Below is a small trained network, with its code and all its weights. Each question gives an input and a target symbol and asks what happens when units are switched off, that is, made to give their printed mean instead of their output.

import numpy as np


def w(rows, s, z=0):
    codes = np.array(rows[::2]) - 128.0
    scale = np.full(codes.shape[1], s)
    scale[-1] = z or s
    return codes * scale


def f(y):
    return y / 2 * (1 + np.tanh(0.7978845608 * (y + 0.044715 * y**3)))


def softmax(a):
    e = np.exp(a - a.max(-1, keepdims=True))
    return e / e.sum(-1, keepdims=True)


def log_softmax(a):
    a = a - a.max(-1, keepdims=True)
    return a - np.log(np.exp(a).sum(-1, keepdims=True))


def net(x, mask):
    ids = ['αβδεζηθλμξπστψω'.index(c) for c in x.split()]
    T = len(ids)
    res = E[ids] + P[:T]
    r = res
    for j in range(3):
        rows = slice(2 * j, 2 * j + 2)
        q, k, v = (r @ M[0][rows].T for M in (Q, K, V))
        z = softmax(np.where(np.tri(T) > 0, q @ k.T / 2**0.5, -1e9)) @ v
        o = O[0][rows]
        res = res + np.where(mask[j], z, o[:, -1]) @ o[:, :-1]
    y = f(res @ A[0][:, :-1].T + A[0][:, -1])
    res = res + np.where(mask[3:11], y, B[0][:, -1]) @ B[0][:, :-1]
    return log_softmax(res[-1] @ U[:, :-1].T + U[:, -1])


Q, K, V, O, A, B = {}, {}, {}, {}, {}, {}
E = w([
[198,166,141,170,145,211,113,113,68,59,249,168],'α',
[93,211,79,137,151,140,98,146,5,78,145,105],'β',
[51,106,204,47,222,189,107,166,158,142,116,96],'δ',
[155,120,50,194,63,61,89,104,206,110,142,60],'ε',
[163,68,92,56,132,41,209,58,37,111,127,70],'ζ',
[95,102,42,162,115,106,93,141,182,158,117,164],'η',
[165,66,35,185,148,80,136,189,196,128,142,80],'θ',
[193,175,227,88,67,52,83,130,87,203,117,135],'λ',
[58,71,220,135,124,136,62,41,95,73,71,181],'μ',
[84,176,115,75,68,247,230,100,232,46,75,60],'ξ',
[177,123,37,155,166,130,84,129,223,127,100,103],'π',
[31,113,200,169,109,172,226,157,90,127,229,73],'σ',
[202,102,112,198,159,140,152,106,244,130,107,91],'τ',
[131,87,89,180,155,91,135,97,218,173,139,113],'ψ',
[156,89,156,152,111,179,169,201,62,58,65,127],'ω',
],0.013)
P = w([
[129,180,159,33,202,78,148,163,209,1,194,253],'0',
[133,150,122,103,180,147,192,165,143,120,138,212],'1',
[142,136,112,133,162,134,157,134,138,130,131,174],'2',
[131,134,116,146,148,147,130,132,135,147,110,142],'3',
[130,132,126,167,136,139,126,112,123,153,89,106],'4',
[125,132,134,178,118,139,124,110,124,171,70,84],'5',
[136,135,137,196,104,140,101,104,117,176,54,57],'6',
[136,126,137,204,97,145,106,91,106,183,31,25],'7',
],0.007)
Q[0] = w([
[91,163,150,48,110,118,139,158,76,110,37,103],'H1',
[125,171,168,121,113,156,158,146,45,94,144,119],'H1',
[83,150,206,101,119,175,143,147,40,95,128,103],'H2',
[149,141,95,124,136,76,132,112,124,162,124,105],'H2',
[106,106,56,186,140,127,126,148,249,145,119,113],'H3',
[121,203,151,124,59,183,134,152,163,120,100,117],'H3',
],0.014)
K[0] = w([
[112,140,134,134,76,128,95,121,56,215,4,21],'H1',
[99,102,78,195,102,225,129,119,79,202,151,76],'H1',
[102,123,123,198,117,188,117,92,71,229,92,79],'H2',
[143,149,119,71,151,64,176,137,116,142,150,188],'H2',
[105,162,154,67,155,78,116,183,217,10,196,157],'H3',
[111,171,81,44,101,157,184,104,161,73,96,81],'H3',
],0.011)
V[0] = w([
[206,94,195,203,192,115,175,91,190,152,112,1],'H1',
[55,154,116,116,115,109,117,28,224,180,87,156],'H1',
[108,121,128,91,126,22,129,91,61,196,224,135],'H2',
[51,28,68,111,130,84,208,224,125,117,96,134],'H2',
[57,80,187,223,57,145,164,74,135,103,147,131],'H3',
[188,200,76,191,42,132,58,135,137,90,103,47],'H3',
],0.0074)
O[0] = w([
[158,87,143,136,139,141,106,78,151,90,254,157,83],'H1',
[124,213,97,155,181,126,152,73,116,205,160,158,2],'H1',
[52,147,85,197,80,192,111,138,173,155,145,102,78],'H2',
[131,172,215,147,169,94,97,200,182,71,110,60,167],'H2',
[89,100,165,234,143,109,184,75,137,105,72,176,87],'H3',
[87,171,103,81,112,89,138,220,209,117,114,202,36],'H3',
],0.0091,0.004)
A[0] = w([
[150,165,98,153,131,109,196,132,219,153,30,141,83],'N1',
[183,123,45,178,66,125,112,65,161,222,92,182,1],'N2',
[122,223,141,207,178,104,81,195,202,160,195,106,133],'N3',
[67,138,118,136,93,179,62,198,254,163,129,96,59],'N4',
[183,125,50,44,115,175,171,132,190,177,126,81,72],'N5',
[124,86,58,216,102,87,99,139,247,139,139,88,140],'N6',
[222,133,127,85,161,74,81,120,107,160,126,199,70],'N7',
[62,161,42,172,139,203,135,146,191,190,218,112,108],'N8',
],0.0081,0.0066)
B[0] = w([
[66,132,121,126,108,60,161,163,84,103,154,163,182],'N1',
[133,97,75,137,167,132,186,162,222,147,161,141,166],'N2',
[129,140,100,66,102,197,166,93,91,158,70,77,205],'N3',
[81,88,169,157,191,85,137,148,96,98,252,76,190],'N4',
[77,88,143,125,53,115,52,95,132,139,153,143,186],'N5',
[122,130,164,100,148,159,144,129,107,126,92,239,254],'N6',
[130,174,197,189,91,144,118,151,63,112,132,133,153],'N7',
[167,211,158,188,79,80,116,98,198,68,86,93,182],'N8',
],0.011,0.0052)
U = w([
[189,139,83,157,168,199,125,134,85,68,236,224,236],'α',
[70,180,64,124,117,143,128,163,73,134,51,96,192],'β',
[99,114,160,42,225,193,130,144,153,156,153,134,198],'δ',
[126,127,112,153,117,118,95,128,188,97,147,139,180],'ε',
[180,67,43,99,109,38,150,40,108,111,169,2,204],'ζ',
[172,190,98,113,130,169,151,93,176,107,70,121,110],'η',
[94,67,115,84,88,178,148,132,163,149,95,155,54],'θ',
[151,161,203,81,10,128,96,142,118,214,116,136,161],'λ',
[75,108,163,152,134,138,85,69,92,117,56,193,38],'μ',
[98,169,147,74,117,103,191,132,140,83,144,200,89],'ξ',
[77,95,156,122,114,85,106,141,100,131,161,146,35],'π',
[77,155,177,185,104,186,160,135,124,88,148,79,4],'σ',
[163,158,140,173,135,51,137,140,73,131,147,138,97],'τ',
[146,114,85,175,176,126,182,159,125,143,136,140,173],'ψ',
[182,89,162,124,118,78,115,165,168,109,53,111,115],'ω',
],0.0074,0.0035)

Each question gives the input, a string of symbols that net reads in full, and the target symbol t.
The units are the heads (2 rows each of Q, K, V and O) and the neurons (one row each of A and B). Each row of codes is followed by its name. A weight is (code - 128) times the scale printed after its matrix; where a second scale follows, it is the last column's (O, A, B and U).
mask holds one flag per unit, heads first, then neurons. A switched-off unit (its flag False) gives its mean, the last column of its rows in O or B, instead of its output. The means were averaged over made-up inputs and are rounded, as every weight is.
A unit's drop is (log p(t) with every unit on - log p(t) with that unit switched off) / (log p(t) with every unit on - log p(t) with every unit switched off).
The circuit of an input: a set's keep is (log p(t) with only the set's units on - log p(t) with every unit switched off) / (log p(t) with every unit on - log p(t) with every unit switched off). Starting from all 11 units, units are removed one at a time, each time the one whose removal leaves the highest keep (on an exact tie, the one counted first), for as long as the keep stays at least 0.8.
units of the circuit, in order: the units of the circuit, biggest drop first
most important unit: the unit with the biggest drop
k most important neurons: the k neurons with the biggest drops, biggest first
heads that matter: for each layer, one digit per head in row order, 1 if its drop is at least 0.15 and else 0, layers parted by /
input ζ ψ σ η τ, target σ: units of the circuit, in order => [H2 N4]
input η ψ δ σ ζ θ, target β: most important unit => H1
input ζ μ ε α μ ζ μ ζ, target μ: units of the circuit, in order => [H2 H3 N6]
input α δ τ δ ζ ω ω ε, target θ: heads that matter => 010
input ω ζ η η, target ω: units of the circuit, in order => [H2 H1]
input η ξ θ θ α δ δ η, target β: heads that matter => 110
input λ μ ζ η, target ε: 4 most important neurons => [N8 N2 N5 N4]
input ψ β δ θ μ ζ π, target η: heads that matter => 100
input ζ ζ α λ ε μ θ ψ, target σ: 3 most important neurons => [N4 N8 N6]
input σ θ ω η ω ζ θ, target μ: units of the circuit, in order => [H3 N6]
input ε ω ζ α θ ψ, target ξ: units of the circuit, in order => [H3 N6 N1]
input λ β α ψ, target ε: 3 most important neurons => [N8 N2 N5]
input ψ θ ε η λ τ ψ, target η: 2 most important neurons => [N8 N3]
input λ α β ε, target ε: units of the circuit, in order => [H2 N8 N2 N5]
input σ π λ ψ η ζ ε, target μ: units of the circuit, in order => [N6 H3]
input μ σ α α ξ ω ψ, target ψ: heads that matter => 101
input μ ε ζ τ ε, target ψ: most important unit => N2
input π π ζ η β ω ψ, target λ: 2 most important neurons => [N5 N7]
input α τ ω ε θ, target θ: heads that matter => 110
input ζ α θ, target σ: most important unit => H2
input β σ ε, target π: heads that matter => 101
input τ δ ε τ, target α: heads that matter => 110
input θ ω ζ ξ ω τ η, target δ: heads that matter => 010
input β τ η α β μ ζ ψ, target π: heads that matter => 101
input λ ψ σ ζ τ π ξ ω, target ω: heads that matter => 111
input ξ ζ α β ω ξ π, target τ: 2 most important neurons => [N7 N1]
input ε η λ σ π, target ξ: heads that matter => 001
input μ θ σ τ, target ψ: units of the circuit, in order => [H3 H1 N2 H2]
